Below are the code and all the weights of a small trained network. Each question names an input and a target symbol and asks about switching units off, where a switched-off unit gives its printed mean instead of its output.

import numpy as np


def w(rows, s, z=0):
    codes = np.array(rows[::2]) - 128.0
    scale = np.full(codes.shape[1], s)
    scale[-1] = z or s
    return codes * scale


def f(y):
    return np.maximum(y, 0)


def softmax(a):
    e = np.exp(a - a.max(-1, keepdims=True))
    return e / e.sum(-1, keepdims=True)


def log_softmax(a):
    a = a - a.max(-1, keepdims=True)
    return a - np.log(np.exp(a).sum(-1, keepdims=True))


def net(x, mask):
    ids = ['ΛΞΩαβδεζηθμπστφψ'.index(c) for c in x.split()]
    T = len(ids)
    res = E[ids] + P[:T]
    q, k, v = (res @ M[0].T for M in (Q, K, V))
    z = softmax(np.where(np.tri(T) > 0, q @ k.T / 2**0.5, -1e9)) @ v
    res = res + np.where(mask[0], z, O[0][:, -1]) @ O[0][:, :-1]
    y = f(res @ A[0][:, :-1].T + A[0][:, -1])
    res = res + np.where(mask[1:25], y, B[0][:, -1]) @ B[0][:, :-1]
    return log_softmax(res[-1] @ U[:, :-1].T + U[:, -1])


Q, K, V, O, A, B = {}, {}, {}, {}, {}, {}
E = w([
[178,193,147,113,131,159,160,116],'Λ',
[133,112,111,54,145,167,123,117],'Ξ',
[126,196,112,156,173,90,51,67],'Ω',
[118,180,87,91,170,119,107,185],'α',
[134,119,107,57,99,120,95,133],'β',
[172,133,56,91,87,115,52,105],'δ',
[149,186,119,119,71,147,207,22],'ε',
[136,100,134,70,137,130,101,141],'ζ',
[27,148,152,136,80,183,96,60],'η',
[145,252,160,143,156,32,215,154],'θ',
[114,166,141,98,79,57,125,99],'μ',
[132,85,173,80,117,97,101,139],'π',
[177,148,99,130,207,119,111,125],'σ',
[127,83,115,165,145,131,197,222],'τ',
[134,109,130,74,97,102,86,138],'φ',
[190,78,177,158,159,37,163,108],'ψ',
],0.015)
P = w([
[21,57,129,26,146,96,254,79],'0',
[179,121,224,123,141,118,146,162],'1',
[208,117,202,148,146,127,132,153],'2',
[223,124,168,155,165,116,115,150],'3',
[227,117,142,163,166,104,103,144],'4',
[242,116,113,171,166,121,101,130],'5',
],0.005)
Q[0] = w([
[251,253,134,40,189,53,165,112],'H0',
[140,11,96,77,83,177,91,121],'H0',
],0.035)
K[0] = w([
[188,97,39,132,178,55,119,64],'H0',
[3,99,120,33,145,131,206,103],'H0',
],0.028)
V[0] = w([
[102,124,178,176,126,67,98,53],'H0',
[136,187,73,112,2,115,119,135],'H0',
],0.023)
O[0] = w([
[146,144,2,103,59,71,180,135,178],'H0',
[93,200,146,15,79,214,110,193,2],'H0',
],0.01,0.0088)
A[0] = w([
[109,150,112,127,100,115,61,104,128],'N0',
[126,47,84,194,95,169,146,175,73],'N1',
[103,215,114,142,159,107,154,154,81],'N2',
[96,91,153,215,136,149,104,103,52],'N3',
[90,97,154,105,107,116,169,103,109],'N4',
[50,194,106,179,115,201,114,78,148],'N5',
[107,87,106,163,140,133,90,156,165],'N6',
[159,35,112,62,94,153,57,138,170],'N7',
[107,116,139,76,153,123,69,182,97],'N8',
[163,120,176,126,142,120,109,64,174],'N9',
[101,117,113,91,81,161,106,158,31],'N10',
[161,122,146,53,103,141,89,111,155],'N11',
[154,54,105,124,104,154,111,225,76],'N12',
[52,132,180,125,117,198,8,78,2],'N13',
[84,120,100,185,114,98,129,155,22],'N14',
[65,108,134,125,128,62,22,169,153],'N15',
[103,109,155,137,102,157,93,49,51],'N16',
[81,168,153,145,152,100,236,168,67],'N17',
[115,93,143,74,94,178,54,94,119],'N18',
[19,130,127,209,63,164,120,90,130],'N19',
[157,35,122,147,73,169,176,198,125],'N20',
[130,84,136,107,132,149,49,173,192],'N21',
[99,76,165,74,133,158,3,100,142],'N22',
[129,196,109,118,136,133,162,164,109],'N23',
],0.011,0.0068)
B[0] = w([
[113,105,134,133,112,151,135,168,155],'N0',
[106,197,164,100,95,116,154,101,169],'N1',
[175,103,131,98,115,80,131,131,157],'N2',
[199,140,17,182,73,126,105,153,242],'N3',
[131,117,122,112,113,110,91,93,139],'N4',
[181,149,66,136,164,163,82,172,148],'N5',
[85,116,164,138,127,141,159,108,192],'N6',
[128,78,135,105,194,69,133,179,169],'N7',
[185,174,105,144,128,77,129,84,159],'N8',
[58,130,185,84,186,151,137,107,248],'N9',
[68,49,167,184,64,169,119,108,169],'N10',
[211,154,182,146,173,138,106,132,179],'N11',
[143,137,118,186,89,175,81,124,142],'N12',
[48,164,163,193,130,6,95,230,159],'N13',
[133,136,170,97,100,192,137,140,167],'N14',
[159,126,88,141,191,120,164,94,157],'N15',
[111,126,141,181,76,171,137,134,138],'N16',
[171,131,154,131,142,169,147,186,148],'N17',
[134,194,125,125,119,94,98,17,164],'N18',
[133,133,163,102,215,113,78,164,140],'N19',
[101,113,114,104,106,134,114,184,148],'N20',
[142,123,157,98,91,152,222,145,165],'N21',
[111,127,54,64,72,217,108,126,173],'N22',
[74,84,137,163,130,138,123,114,180],'N23',
],0.022,0.013)
U = w([
[119,162,219,73,183,155,111,136,168],'Λ',
[58,146,118,105,72,175,88,114,129],'Ξ',
[146,107,6,100,28,55,89,133,156],'Ω',
[47,212,123,141,146,82,107,211,141],'α',
[144,185,141,66,140,67,69,113,152],'β',
[152,200,149,178,64,84,47,136,32],'δ',
[179,152,149,111,74,220,72,82,38],'ε',
[113,71,119,51,137,210,148,119,129],'ζ',
[101,84,113,141,161,104,33,226,177],'η',
[210,150,179,135,183,62,136,221,136],'θ',
[99,69,216,166,80,102,95,138,85],'μ',
[56,94,183,107,177,2,109,134,127],'π',
[93,159,121,233,164,83,111,64,185],'σ',
[114,154,118,195,52,211,128,200,2],'τ',
[217,161,95,37,131,141,87,91,135],'φ',
[107,167,185,112,52,119,178,94,77],'ψ',
],0.0049,0.0046)

Each question gives the input, a string of symbols that net reads in full, and the target symbol t.
The units are the heads (2 rows each of Q, K, V and O) and the neurons (one row each of A and B). Each row of codes is followed by its name. A weight is (code - 128) times the scale printed after its matrix; where a second scale follows, it is the last column's (O, A, B and U).
mask holds one flag per unit, heads first, then neurons. A switched-off unit (its flag False) gives its mean, the last column of its rows in O or B, instead of its output. The means were averaged over made-up inputs and are rounded, as every weight is.
A unit's drop is (log p(t) with every unit on - log p(t) with that unit switched off) / (log p(t) with every unit on - log p(t) with every unit switched off).
The circuit of an input: a set's keep is (log p(t) with only the set's units on - log p(t) with every unit switched off) / (log p(t) with every unit on - log p(t) with every unit switched off). Starting from the 12 units with the biggest drops (on a tie, the unit counted first), units are removed one at a time, each time the one whose removal leaves the highest keep (on an exact tie, the one counted first), for as long as the keep stays at least 0.8.
units of the circuit, in order: the units of the circuit, biggest drop first
most important unit: the unit with the biggest drop
top k neurons: the k neurons with the biggest drops, biggest first
drop when u is switched off: that unit's drop, to one decimal
input φ β δ, target φ: top 2 neurons => N22, N18
input σ π τ Ω ε μ, target Ω: most important unit => H0
input δ μ σ, target σ: units of the circuit, in order => H0, N3, N9
input Ω ζ φ σ α, target σ: units of the circuit, in order => H0, N15
input φ δ β σ α Ξ, target φ: top 2 neurons => N22, N9
input σ σ μ, target σ: units of the circuit, in order => H0, N3, N9
input ζ ε α η, target η: units of the circuit, in order => N19, N5
input δ β θ φ ζ, target δ: top 4 neurons => N13, N18, N8, N11
input Λ ψ α, target ψ: units of the circuit, in order => H0, N1, N14
input Ω σ σ ψ μ, target ψ: units of the circuit, in order => H0, N14, N3, N1
input α π σ Ξ, target α: units of the circuit, in order => N13, H0
input θ Ξ α θ, target θ: top 3 neurons => N17, N2, N9
input τ δ σ σ ε θ, target θ: top 3 neurons => N17, N22, N10
input Ξ ε ε, target ε: top 3 neurons => N11, N10, N5
input Λ σ α ζ Λ, target σ: units of the circuit, in order => H0
input ζ Ω Ω α α, target Ω: top 4 neurons => N9, N2, N11, N6
input μ ε σ φ δ, target μ: top 2 neurons => N10, N7
input α α ζ φ, target α: top 2 neurons => N13, N22
input φ σ ζ δ α α, target δ: top 3 neurons => N13, N8, N18
input η Ω Λ φ φ, target η: top 2 neurons => N7, N3
input σ φ Ξ, target σ: top 2 neurons => N3, N22
input Ω μ ε φ, target Ω: units of the circuit, in order => H0
input η θ σ σ π, target η: top 2 neurons => N7, N3
input τ θ μ, target μ: drop when N22 is switched off => 0.1
input σ π ε, target σ: drop when H0 is switched off => 1.3
input σ α θ σ σ η, target η: drop when N5 is switched off => 0.3
